Below is a small trained network, with its code and all its weights. Each question gives an input and a target symbol and asks what happens when units are switched off, that is, made to give their printed mean instead of their output.

import numpy as np


def w(rows, s, z=0):
    codes = np.array(rows[::2]) - 128.0
    scale = np.full(codes.shape[1], s)
    scale[-1] = z or s
    return codes * scale


def f(y):
    return y / 2 * (1 + np.tanh(0.7978845608 * (y + 0.044715 * y**3)))


def softmax(a):
    e = np.exp(a - a.max(-1, keepdims=True))
    return e / e.sum(-1, keepdims=True)


def log_softmax(a):
    a = a - a.max(-1, keepdims=True)
    return a - np.log(np.exp(a).sum(-1, keepdims=True))


def net(x, mask):
    ids = ['αγδεζθμπστφψ'.index(c) for c in x.split()]
    T = len(ids)
    res = E[ids] + P[:T]
    r = res
    for j in range(2):
        rows = slice(2 * j, 2 * j + 2)
        q, k, v = (r @ M[0][rows].T for M in (Q, K, V))
        z = softmax(np.where(np.tri(T) > 0, q @ k.T / 2**0.5, -1e9)) @ v
        o = O[0][rows]
        res = res + np.where(mask[j], z, o[:, -1]) @ o[:, :-1]
    y = f(res @ A[0][:, :-1].T + A[0][:, -1])
    res = res + np.where(mask[2:6], y, B[0][:, -1]) @ B[0][:, :-1]
    return log_softmax(res[-1] @ U[:, :-1].T + U[:, -1])


Q, K, V, O, A, B = {}, {}, {}, {}, {}, {}
E = w([
[51,143,159,117,122,135],'α',
[97,127,199,167,128,157],'γ',
[49,90,105,80,138,98],'δ',
[99,125,145,80,132,171],'ε',
[137,147,186,113,85,183],'ζ',
[147,109,153,8,132,106],'θ',
[72,98,184,110,162,95],'μ',
[91,201,127,144,178,221],'π',
[105,155,126,37,100,129],'σ',
[92,215,121,112,121,154],'τ',
[155,141,222,85,135,123],'φ',
[227,158,49,208,95,22],'ψ',
],0.014)
P = w([
[141,167,133,102,247,124],'0',
[126,184,130,114,168,132],'1',
[123,169,140,117,151,125],'2',
[121,157,141,121,138,126],'3',
[120,146,142,126,132,120],'4',
[118,140,144,128,123,125],'5',
[118,132,143,125,119,129],'6',
[115,125,144,127,116,126],'7',
[115,116,141,129,112,126],'8',
[115,113,142,132,109,127],'9',
[115,109,144,130,106,131],'10',
[111,105,143,130,105,130],'11',
[115,101,141,133,102,126],'12',
[110,98,143,134,101,131],'13',
],0.015)
Q[0] = w([
[184,109,92,144,254,208],'head 0',
[99,137,172,179,79,118],'head 0',
[133,192,54,167,136,148],'head 1',
[122,183,54,182,128,159],'head 1',
],0.0072)
K[0] = w([
[13,139,192,36,119,241],'head 0',
[141,145,141,253,160,123],'head 0',
[19,149,228,15,149,214],'head 1',
[29,105,233,13,126,189],'head 1',
],0.005)
V[0] = w([
[47,125,185,49,154,157],'head 0',
[92,97,110,2,129,106],'head 0',
[44,68,165,77,83,167],'head 1',
[224,107,28,212,81,42],'head 1',
],0.009)
O[0] = w([
[126,69,237,96,205,61,221],'head 0',
[175,65,140,35,139,46,151],'head 0',
[67,139,197,111,65,58,96],'head 1',
[211,3,64,167,146,176,2],'head 1',
],0.0066)
A[0] = w([
[175,134,87,111,43,174,105],'neuron 0',
[129,86,11,169,142,132,4],'neuron 1',
[100,154,153,206,108,180,136],'neuron 2',
[184,111,153,219,109,181,121],'neuron 3',
],0.013,0.0033)
B[0] = w([
[138,173,138,4,75,160,203],'neuron 0',
[57,127,113,102,151,29,253],'neuron 1',
[106,50,183,134,67,93,215],'neuron 2',
[168,172,229,160,160,116,242],'neuron 3',
],0.011,0.0055)
U = w([
[193,63,91,89,142,114,107],'α',
[241,173,124,159,184,129,110],'γ',
[65,63,20,159,155,121,191],'δ',
[95,145,143,118,65,74,140],'ε',
[137,67,95,130,197,242,254],'ζ',
[187,80,163,237,136,138,133],'θ',
[206,148,154,105,88,216,71],'μ',
[137,148,59,67,103,200,146],'π',
[79,1,154,111,41,100,91],'σ',
[194,201,67,212,108,25,145],'τ',
[147,110,101,214,209,75,109],'φ',
[72,192,165,80,177,149,125],'ψ',
],0.0085,0.0075)

Each question gives the input, a string of symbols that net reads in full, and the target symbol t.
The units are the heads (2 rows each of Q, K, V and O) and the neurons (one row each of A and B). Each row of codes is followed by its name. A weight is (code - 128) times the scale printed after its matrix; where a second scale follows, it is the last column's (O, A, B and U).
mask holds one flag per unit, heads first, then neurons. A switched-off unit (its flag False) gives its mean, the last column of its rows in O or B, instead of its output. The means were averaged over made-up inputs and are rounded, as every weight is.
A unit's drop is (log p(t) with every unit on - log p(t) with that unit switched off) / (log p(t) with every unit on - log p(t) with every unit switched off).
The circuit of an input: a set's keep is (log p(t) with only the set's units on - log p(t) with every unit switched off) / (log p(t) with every unit on - log p(t) with every unit switched off). Starting from all 6 units, units are removed one at a time, each time the one whose removal leaves the highest keep (on an exact tie, the one counted first), for as long as the keep stays at least 0.8.
circuit, biggest first: the units of the circuit, biggest drop first
unit that matters most: the unit with the biggest drop
top k neurons: the k neurons with the biggest drops, biggest first
drop of u: that unit's drop, to one decimal
input ψ ζ μ μ μ, target φ: unit that matters most -> head 1
input γ ζ δ π γ α π γ, target σ: circuit, biggest first -> neuron 2; neuron 3
input π γ τ γ γ ζ γ, target σ: circuit, biggest first -> neuron 2; head 0
input μ ψ μ ε δ φ, target γ: circuit, biggest first -> neuron 3; head 1
input ζ ε τ π ψ γ ε ψ, target ε: circuit, biggest first -> head 0; neuron 2; neuron 0
input μ ζ δ φ θ δ ζ π θ ψ φ, target γ: circuit, biggest first -> neuron 3; head 1; neuron 2
input γ γ σ ψ θ δ δ ζ φ ψ, target ε: circuit, biggest first -> head 0; neuron 0; neuron 2
input δ α δ θ μ γ γ γ ψ γ γ α γ γ, target θ: circuit, biggest first -> head 1; neuron 3
input μ γ α θ π ψ φ γ θ ζ, target μ: top 3 neurons -> neuron 0; neuron 3; neuron 1
input ζ ψ δ γ, target θ: top 2 neurons -> neuron 3; neuron 2
input ζ γ π π π ψ α δ σ μ, target φ: drop of neuron 3 -> 0.7
input φ γ γ σ ψ α ε π ζ θ θ ζ θ, target α: drop of neuron 0 -> 0.3
input μ θ γ ψ π τ φ γ θ τ ζ δ σ, target π: drop of head 0 -> 0.4
input ψ π μ γ ζ ζ ζ α μ δ ε, target ζ: drop of head 1 -> 0.4
input γ ε γ τ τ δ δ δ ψ γ θ δ σ, target π: unit that matters most -> head 0
